Q:
[[ -6.2 -26.3 -44.3  42.6 -63.8  18.9 -44.7   7.1  16.0]
 [  7.1 -14.0 -11.3  33.0 -45.1  -0.5 -29.3  -4.1  15.7]
 [  7.4 -15.7 -27.0  25.9 -43.9  15.3 -25.9   9.1   8.3]
 [ 34.5  -5.2  18.1  24.8  14.3 -10.0  24.5 -23.4   7.7]
 [  8.3 -17.4 -43.0  22.0 -68.1  46.2 -49.7  20.2  -2.1]
 [  8.9 -19.1 -16.2  35.4 -49.1   5.8 -27.1  -2.2  18.0]]
A: 18.0

Q:
[[-31.0   0.9   2.5 -11.7   5.6   8.0  11.8   2.0 -27.7  -4.3   1.1   8.6
   13.7  14.9  -7.1  15.3]
 [-76.2  -4.6   1.7 -11.0 -11.0  -7.8   6.3   5.9  -0.1  -5.9   2.2 -41.2
   61.5 -34.2   7.6  56.1]
 [-33.0  -2.2   1.3 -25.4   9.3   5.3  10.6  -3.0 -24.2  -2.1   3.6   7.3
   13.0  10.4  -5.9  25.4]
 [ 22.1  -5.4  -2.8 -21.9  -1.5  -1.9  -0.8  -4.1  14.6  -7.5  -3.7  33.2
  -12.0  35.1   9.4 -22.6]
 [-27.2  -4.8  -1.9   8.6  -7.1  -1.7   4.4   5.3 -31.3  -5.1  -2.3  23.9
   29.4  30.9  -9.4   5.6]
 [ 16.9   5.8  14.1 -23.6   9.8  17.0  10.3   7.4  26.2  -2.4  -4.2 -25.2
   -8.4 -27.3   1.5 -11.2]
 [-19.7  20.2   7.4 -28.1  14.7  19.5  25.4   8.5 -35.2  -5.0  10.9 -29.4
  -35.6 -17.2   8.6  21.0]
 [-20.0  -3.5  -0.9  32.6 -19.5  -2.3  -0.8   6.8 -25.7  -1.0  -9.7  21.8
   -5.9  30.8   4.2  -4.1]
 [-24.4  11.5   7.3 -47.0  -0.6   8.2   4.0  12.1 -19.1   0.2  -3.7 -49.5
  -26.7 -42.5  18.2  50.1]
 [-18.5  13.5   4.7  31.4  -4.6  12.9  -0.3   6.1  -4.6  -9.1  -7.1 -11.0
    6.8  -4.6  -7.5  -2.2]
 [-13.5  -2.6  -2.8  50.1 -15.1 -14.2  -4.5   0.2  48.2  -0.4   3.9 -33.8
   37.9 -34.4  10.4 -10.4]]
A: -10.4

Q:
[[  7.7  -7.5 -66.2  22.4 -43.9 -15.3 -29.0 -38.3 -11.8 -10.5  10.9  74.9
  -32.7  17.3]
 [ -2.7  25.8  25.6  12.2 -40.0  14.2  22.5  -9.1  38.6   9.7  -1.2   3.4
    9.5 -31.8]
 [ 12.6   0.0  11.1   1.8  24.7  12.8  20.1  16.7  14.5  13.4  31.8 -10.8
   23.0 -23.8]
 [ 36.5  10.6  42.5   0.5 -11.3  12.6  19.4  -6.2   0.6   8.3  31.6 -32.3
    6.7 -25.7]
 [-12.1  14.2 -29.4  20.5 -10.0  12.5 -17.7  13.3 -19.4  11.2  68.7  45.5
    2.2 -36.1]]
A: -36.1

Q:
[[  7.7   5.9  46.0  25.4 -20.4  -8.5]
 [  1.9 -10.7  -2.3  -0.3  -1.6  -6.8]
 [ -2.1  -1.8   1.8   3.7  -0.9   1.2]
 [  3.3 -15.5 -20.6 -21.1 -12.7  -9.1]
 [ 46.4  43.9  48.2  -1.8 -32.9 -30.8]
 [ -1.1   1.1  24.3  12.2 -15.5 -10.8]
 [ 20.4 -33.8   4.6   1.2   3.6  -8.8]
 [  7.5  16.8   4.6  -7.7   1.7 -20.2]
 [  5.0 -31.2 -72.2 -23.4  23.2  19.2]
 [-32.8 -12.2  18.4  55.6   0.7  22.5]
 [-10.2 -25.5 -73.4 -30.3  23.2  13.0]
 [ 39.0 -19.5 -30.5 -44.6  -9.4 -11.4]]
A: -11.4

Q:
[[ 58.0 -37.3  12.8  67.9 -57.9 -46.4   3.5 -44.9  12.7]
 [ 20.8  -5.3  -8.8  24.9 -34.3   0.9  11.6 -65.2  -2.3]
 [ 34.3 -24.5  12.5  -3.2 -50.8 -26.7  33.5 -17.8   3.4]
 [ -8.7 -50.2  -2.0  25.9 -54.2 -51.2 -28.4 -18.3 -19.9]
 [ -3.2 -48.0   0.6  58.7 -34.1 -49.7  -1.1  10.2  25.8]
 [ 17.7  -9.1   2.3  56.9 -33.8 -12.6  -5.5  21.7  -3.8]
 [ 48.4 -66.3  39.2  14.6 -58.9 -54.4   2.6  38.3   9.6]
 [ -2.9   6.4  -1.6 -22.5 -32.5 -64.7 -21.7   7.8 -27.9]
 [ 31.1 -78.0 -41.3   8.1 -69.6 -36.9  18.5  24.1 -19.9]]
A: -19.9
---
[29 48 77 22 67 34]
48

[[1952 5955 3877 2920 6106 8902]
 [4130 4473 6706 8205 2409 5420]
 [5129 4659 7204 5564 6483 5364]]
4659

[146 219   1 144  49 121]
219

[213 146 127  26 254 144]
146

[2 3 8 7 5 1]
3

[[4 6 2 5 3 7]
 [4 4 3 6 3 7]]
4

[1 5 4 4 7 2]
5

[[5601 3730 7121 3614 3942 4956]
 [5233 2869 3775 5843 6339 6371]
 [5710 1633 5749 3435 2288 8909]]
1633

[8 3 1 4 4 5]
3

[[5 4 5 7 4 4]
 [3 4 3 5 2 0]]
4
---
 0.8   1.3  -1.3   1.2 -> 1.3, -1.3

 0.101  -0.032  -0.011  -0.146  -0.037   0.073   0.202 -> 0.202, -0.146

-0.46  -0.70   1.77   0.15   0.20
-1.48  -1.21   1.25   0.43  -0.96
-> 1.77, -1.48

-18.713   -1.747    3.389    0.783    9.618   -0.101   -9.539
 24.782  -21.404  -17.271  -14.656    5.407    3.152   -4.068
-15.708   16.577   -7.360  -11.869   16.339    0.294   -5.317
-> 24.782, -21.404

-1.5  -1.4   1.4   1.2 -> 1.4, -1.5

-0.23  -1.02   1.20  -1.68  -1.31  -1.24  -1.41 -> 1.20, -1.68

 -4.04   10.93   -3.73  -12.78 -> 10.93, -12.78

-0.18   0.02   0.10  -0.02  -0.20   0.15 -> 0.15, -0.20

 0.010  -0.631  -1.629   0.804   1.695  -1.826
-1.429   0.824  -0.900   0.144   0.254  -0.832
-0.839   0.134  -1.225   0.731   0.759  -1.347
-> 1.695, -1.826
---
array([[-0.02,  0.03,  0.05,  0.18],
       [-0.13, -0.05,  0.15,  0.20]]) out 0.20

array([[  8.068,   9.711,  -6.817,   0.288],
       [ 18.591,  18.777,  -0.701, -15.831],
       [ 18.349,   7.941,  -5.969,  -0.737]]) out 18.777

array([[ -87.8,  -44.9,   84.3,  -35.2,   69.4,  247.5, -145.1],
       [  52.6,   88.7,   16.1,   16.2, -226.5, -182.4,  -85.5],
       [ -58.6,   30.0,   11.5, -140.4,  -10.9,  -54.1,   -1.1]]) out 247.5

array([[ -45.8, -178.6,   11.8,  179.1],
       [  44.3,  190.0,  -40.3, -191.7],
       [  50.6,  176.9,   16.1, -152.3]]) out 190.0

array([[ -42.0,   75.8,  -49.3,    3.1,  -55.0, -207.3],
       [  -7.6,  -54.0, -178.9,  -71.5,  158.3,   47.6]]) out 158.3

array([-19.26,  -3.03,  -3.28, -17.09,  -8.00,  11.04,   6.71]) out 11.04
---
Q: [[167, 232, 115, 115], [113, 64, 210, 118]]
A: 232
Q: [[237, 737, 664, 810, 636, 377, 201], [272, 729, 694, 758, 690, 404, 272]]
A: 737
Q: [[49, 54, 59, 71, 42, 33, 37], [64, 23, 22, 39, 12, 56, 81]]
A: 54
Q: [[-7, -13, -23, 33, 25, -26, -40], [-31, 5, 21, 3, -10, 35, -13]]
A: -13
Q: [[4137, 1153, 2052, 8239, 2917, 2663], [3620, 2171, 2426, 5334, 2972, 3078]]
A: 1153
Q: [[8, 3, 7, 0, 2, 6], [8, 3, 7, 3, 5, 8]]
A: 3
Q: [[646, 398, 358, 473, 383, 541, 258], [463, 591, 120, 665, 843, 689, 354]]
A: 398
Q: [[-24, -29, 19, 12], [4, -12, 27, 8]]
A: -29
Q: [[-225, -126, 470, 367], [-248, -645, 789, 311]]
A: -126
Q: [[1, -5, -8, 48, -23, 23], [12, 19, -25, 40, -29, -39]]
A: -5
---
array([ 40.7,  57.4, -10.8,  78.2,  25.6, -22.2, -58.7]) -> 78.2, 78.2

array([ -6.6, -10.6, -19.0,   7.4,  79.8, -44.1,   8.2]) -> 7.4, 79.8

array([-11.6,  39.6,  11.5, -38.7,   1.6,  64.6,  -5.6]) -> -38.7, 64.6

array([ 66.6, -12.2,  42.1,  32.9, -27.2]) -> 42.1, 66.6

array([-16.6,  -2.5,  14.3, -68.1,  35.5]) -> 14.3, 35.5

array([-14.4, -54.7,  28.8, -64.5,  31.7]) -> 28.8, 31.7

array([[ 52.8,  12.2,  39.1, -26.2, -56.4],
       [ 86.2,   1.1,   7.2,  43.0,  -1.8],
       [  8.2,  82.5,  59.8,  -5.8, -48.0]]) -> 7.2, 86.2

array([-80.0,  22.2,  39.9,  37.6,  21.5]) -> 39.9, 39.9

array([ 29.6,  57.6, -76.0,  -0.5,  71.2]) -> -76.0, 71.2

array([  0.4,  59.7,   2.0, -70.9,   7.8]) -> 2.0, 59.7
